Here is a tiny trained network, its code and every weight. The questions are about switching its units off for an input and a target symbol, where a switched-off unit gives its printed mean instead of its output.

import numpy as np


def w(rows, s, z=0):
    codes = np.array(rows[::2]) - 128.0
    scale = np.full(codes.shape[1], s)
    scale[-1] = z or s
    return codes * scale


def f(y):
    return y / 2 * (1 + np.tanh(0.7978845608 * (y + 0.044715 * y**3)))


def softmax(a):
    e = np.exp(a - a.max(-1, keepdims=True))
    return e / e.sum(-1, keepdims=True)


def log_softmax(a):
    a = a - a.max(-1, keepdims=True)
    return a - np.log(np.exp(a).sum(-1, keepdims=True))


def net(x, mask):
    ids = ['αβδηλξπστψω'.index(c) for c in x.split()]
    T = len(ids)
    res = E[ids] + P[:T]
    u = 0
    for l in range(2):
        r = res
        for j in range(2):
            rows = slice(2 * j, 2 * j + 2)
            q, k, v = (r @ M[l][rows].T for M in (Q, K, V))
            z = softmax(np.where(np.tri(T) > 0, q @ k.T / 2**0.5, -1e9)) @ v
            o = O[l][rows]
            res = res + np.where(mask[u + j], z, o[:, -1]) @ o[:, :-1]
        u += 2
        y = f(res @ A[l][:, :-1].T + A[l][:, -1])
        res = res + np.where(mask[u : u + 16], y, B[l][:, -1]) @ B[l][:, :-1]
        u += 16
    return log_softmax(res[-1] @ U[:, :-1].T + U[:, -1])


Q, K, V, O, A, B = {}, {}, {}, {}, {}, {}
E = w([
[100,58,119,204],'α',
[96,180,83,245],'β',
[51,139,197,116],'δ',
[55,203,145,70],'η',
[123,168,27,120],'λ',
[126,100,140,9],'ξ',
[171,131,132,101],'π',
[45,228,150,210],'σ',
[185,127,115,88],'τ',
[69,149,153,241],'ψ',
[163,55,59,112],'ω',
],0.014)
P = w([
[1,54,63,154],'0',
[37,63,80,147],'1',
[63,69,92,142],'2',
[85,75,102,137],'3',
[102,82,112,132],'4',
[119,88,120,128],'5',
[133,93,128,122],'6',
[148,97,134,117],'7',
[162,102,141,113],'8',
[177,107,147,107],'9',
[190,111,153,103],'10',
[204,116,159,97],'11',
[219,120,165,91],'12',
[227,124,169,88],'13',
],0.0077)
Q[0] = w([
[159,131,94,187],'0.h1',
[111,151,191,174],'0.h1',
[152,80,30,123],'0.h2',
[120,115,102,3],'0.h2',
],0.011)
K[0] = w([
[153,136,72,188],'0.h1',
[86,121,187,174],'0.h1',
[179,85,41,120],'0.h2',
[137,136,64,7],'0.h2',
],0.012)
V[0] = w([
[107,151,123,209],'0.h1',
[124,120,19,88],'0.h1',
[119,254,106,96],'0.h2',
[31,97,204,119],'0.h2',
],0.0076)
O[0] = w([
[163,95,159,3,111],'0.h1',
[152,139,230,170,254],'0.h1',
[160,1,134,162,124],'0.h2',
[208,142,105,168,141],'0.h2',
],0.0046,0.0039)
A[0] = w([
[112,149,196,76,91],'0.n1',
[113,137,211,161,82],'0.n2',
[175,159,153,111,152],'0.n3',
[101,150,183,217,3],'0.n4',
[132,120,239,119,107],'0.n5',
[144,149,137,200,151],'0.n6',
[62,136,138,156,80],'0.n7',
[209,114,70,191,71],'0.n8',
[94,147,87,131,56],'0.n9',
[105,154,114,126,125],'0.n10',
[102,151,115,75,125],'0.n11',
[176,88,60,169,127],'0.n12',
[128,162,150,169,32],'0.n13',
[75,116,83,57,42],'0.n14',
[128,252,69,93,34],'0.n15',
[101,61,113,108,69],'0.n16',
],0.011,0.0047)
B[0] = w([
[94,32,112,111,170],'0.n1',
[97,74,111,111,105],'0.n2',
[88,125,113,53,251],'0.n3',
[119,14,50,124,112],'0.n4',
[132,76,72,85,194],'0.n5',
[111,133,229,73,192],'0.n6',
[114,61,136,151,136],'0.n7',
[117,54,97,73,163],'0.n8',
[178,60,124,152,80],'0.n9',
[125,130,153,152,142],'0.n10',
[75,103,121,160,189],'0.n11',
[113,66,75,193,237],'0.n12',
[167,40,119,132,38],'0.n13',
[121,6,94,177,120],'0.n14',
[117,20,63,117,136],'0.n15',
[156,55,101,124,94],'0.n16',
],0.019,0.0013)
Q[1] = w([
[89,184,202,89],'1.h1',
[243,191,88,118],'1.h1',
[91,21,113,200],'1.h2',
[59,255,61,165],'1.h2',
],0.0089)
K[1] = w([
[191,90,172,51],'1.h1',
[221,108,104,105],'1.h1',
[176,87,224,247],'1.h2',
[47,158,29,123],'1.h2',
],0.012)
V[1] = w([
[187,155,19,68],'1.h1',
[169,106,49,181],'1.h1',
[249,139,62,133],'1.h2',
[143,151,132,222],'1.h2',
],0.012)
O[1] = w([
[64,97,224,169,50],'1.h1',
[36,147,128,91,103],'1.h1',
[254,138,220,131,2],'1.h2',
[156,69,197,72,135],'1.h2',
],0.0087,0.0061)
A[1] = w([
[119,176,191,172,104],'1.n1',
[165,133,130,139,87],'1.n2',
[134,181,179,218,156],'1.n3',
[114,140,142,168,144],'1.n4',
[195,159,122,104,116],'1.n5',
[106,91,156,99,95],'1.n6',
[101,149,161,103,181],'1.n7',
[138,139,147,145,123],'1.n8',
[142,32,85,128,112],'1.n9',
[109,216,146,120,219],'1.n10',
[153,120,144,158,81],'1.n11',
[141,195,176,60,55],'1.n12',
[154,98,158,77,89],'1.n13',
[188,153,111,153,115],'1.n14',
[136,18,100,139,1],'1.n15',
[127,248,126,148,82],'1.n16',
],0.017,0.0074)
B[1] = w([
[123,77,151,117,152],'1.n1',
[179,143,148,132,122],'1.n2',
[195,55,141,111,160],'1.n3',
[142,103,124,144,126],'1.n4',
[151,174,148,162,151],'1.n5',
[129,133,110,171,138],'1.n6',
[112,121,148,90,162],'1.n7',
[156,109,141,99,126],'1.n8',
[115,120,178,182,254],'1.n9',
[151,162,98,29,213],'1.n10',
[173,142,186,145,119],'1.n11',
[58,167,197,140,174],'1.n12',
[120,152,109,141,125],'1.n13',
[199,156,115,135,135],'1.n14',
[199,147,61,77,194],'1.n15',
[123,87,104,255,194],'1.n16',
],0.04,0.011)
U = w([
[1,93,185,135,199],'α',
[145,78,63,182,153],'β',
[129,219,118,115,50],'δ',
[142,220,114,113,46],'η',
[104,207,162,76,148],'λ',
[144,192,80,93,134],'ξ',
[180,154,112,83,75],'π',
[163,66,148,73,100],'σ',
[91,150,53,38,253],'τ',
[135,223,111,120,29],'ψ',
[125,209,127,119,60],'ω',
],0.0091,0.0046)

Each question gives the input, a string of symbols that net reads in full, and the target symbol t.
The units are the heads (2 rows each of Q, K, V and O) and the neurons (one row each of A and B). Each row of codes is followed by its name. A weight is (code - 128) times the scale printed after its matrix; where a second scale follows, it is the last column's (O, A, B and U).
mask holds one flag per unit, layer by layer, with each layer's heads first. A switched-off unit (its flag False) gives its mean, the last column of its rows in O or B, instead of its output. The means were averaged over made-up inputs and are rounded, as every weight is.
A unit's drop is (log p(t) with every unit on - log p(t) with that unit switched off) / (log p(t) with every unit on - log p(t) with every unit switched off).
The circuit of an input: a set's keep is (log p(t) with only the set's units on - log p(t) with every unit switched off) / (log p(t) with every unit on - log p(t) with every unit switched off). Starting from the 12 units with the biggest drops (on a tie, the unit counted first), units are removed one at a time, each time the one whose removal leaves the highest keep (on an exact tie, the one counted first), for as long as the keep stays at least 0.8.
units of the circuit, in order: the units of the circuit, biggest drop first
unit that matters most: the unit with the biggest drop
top k neurons: the k neurons with the biggest drops, biggest first
top k neurons in layer l: the k neurons of layer l with the biggest drops, biggest first
which heads matter: for each layer, one digit per head in row order, 1 if its drop is at least 0.15 and else 0, layers parted by /
input ψ ω τ τ ξ τ λ τ π, target σ: units of the circuit, in order : 1.h1, 1.h2, 1.n3, 0.n7
input τ π λ τ ω ξ, target β: top 2 neurons in layer 1 : 1.n10, 1.n12
input ξ δ δ ξ ω π η τ β π π τ λ, target β: units of the circuit, in order : 1.n10, 0.n12
input ξ τ ψ ξ ψ τ τ ω δ λ ω, target α: top 3 neurons : 0.n12, 0.n1, 0.n8
input ψ η δ ψ π σ η π, target τ: top 4 neurons : 1.n10, 0.n12, 1.n9, 0.n1
input λ λ π λ ξ τ π τ σ, target β: units of the circuit, in order : 0.n4, 1.n15, 1.n9
input τ ω λ δ ξ τ λ τ λ ω π, target α: top 2 neurons : 1.n12, 1.n16
input π η π τ σ τ ψ ω η λ ψ ψ, target τ: units of the circuit, in order : 1.n9
input π τ α τ τ η τ, target τ: units of the circuit, in order : 1.n9, 0.n15
input ξ τ τ λ τ ξ λ, target α: top 2 neurons in layer 1 : 1.n15, 1.n10
input ω α λ λ δ π ξ ω α α λ λ η π, target τ: top 2 neurons in layer 0 : 0.n5, 0.n1
input ξ τ σ λ ω π η ψ ψ σ, target α: top 3 neurons : 0.n4, 0.n15, 0.n13
input τ α λ π τ η τ τ ξ π, target β: which heads matter : 01 / 11
input δ ξ π, target β: which heads matter : 00 / 00
input τ η σ, target β: unit that matters most : 0.n7
input λ λ β δ τ η τ τ η ξ λ τ η λ, target τ: top 2 neurons : 0.n15, 0.n8
input π λ τ η λ τ ω λ η λ ψ, target β: top 2 neurons : 0.n4, 1.n15
input σ ω π δ π π τ λ ξ ξ τ π ξ, target τ: top 2 neurons in layer 1 : 1.n9, 1.n16
input τ λ δ τ δ λ π π ξ λ ω π, target α: top 2 neurons : 1.n16, 1.n12
input π α λ β π ξ τ, target β: top 2 neurons : 1.n16, 0.n5
input σ τ λ λ ψ α λ ψ β δ λ ψ, target τ: top 2 neurons : 0.n4, 1.n9
input σ ω λ λ ψ δ λ τ ψ, target α: units of the circuit, in order : 1.n15
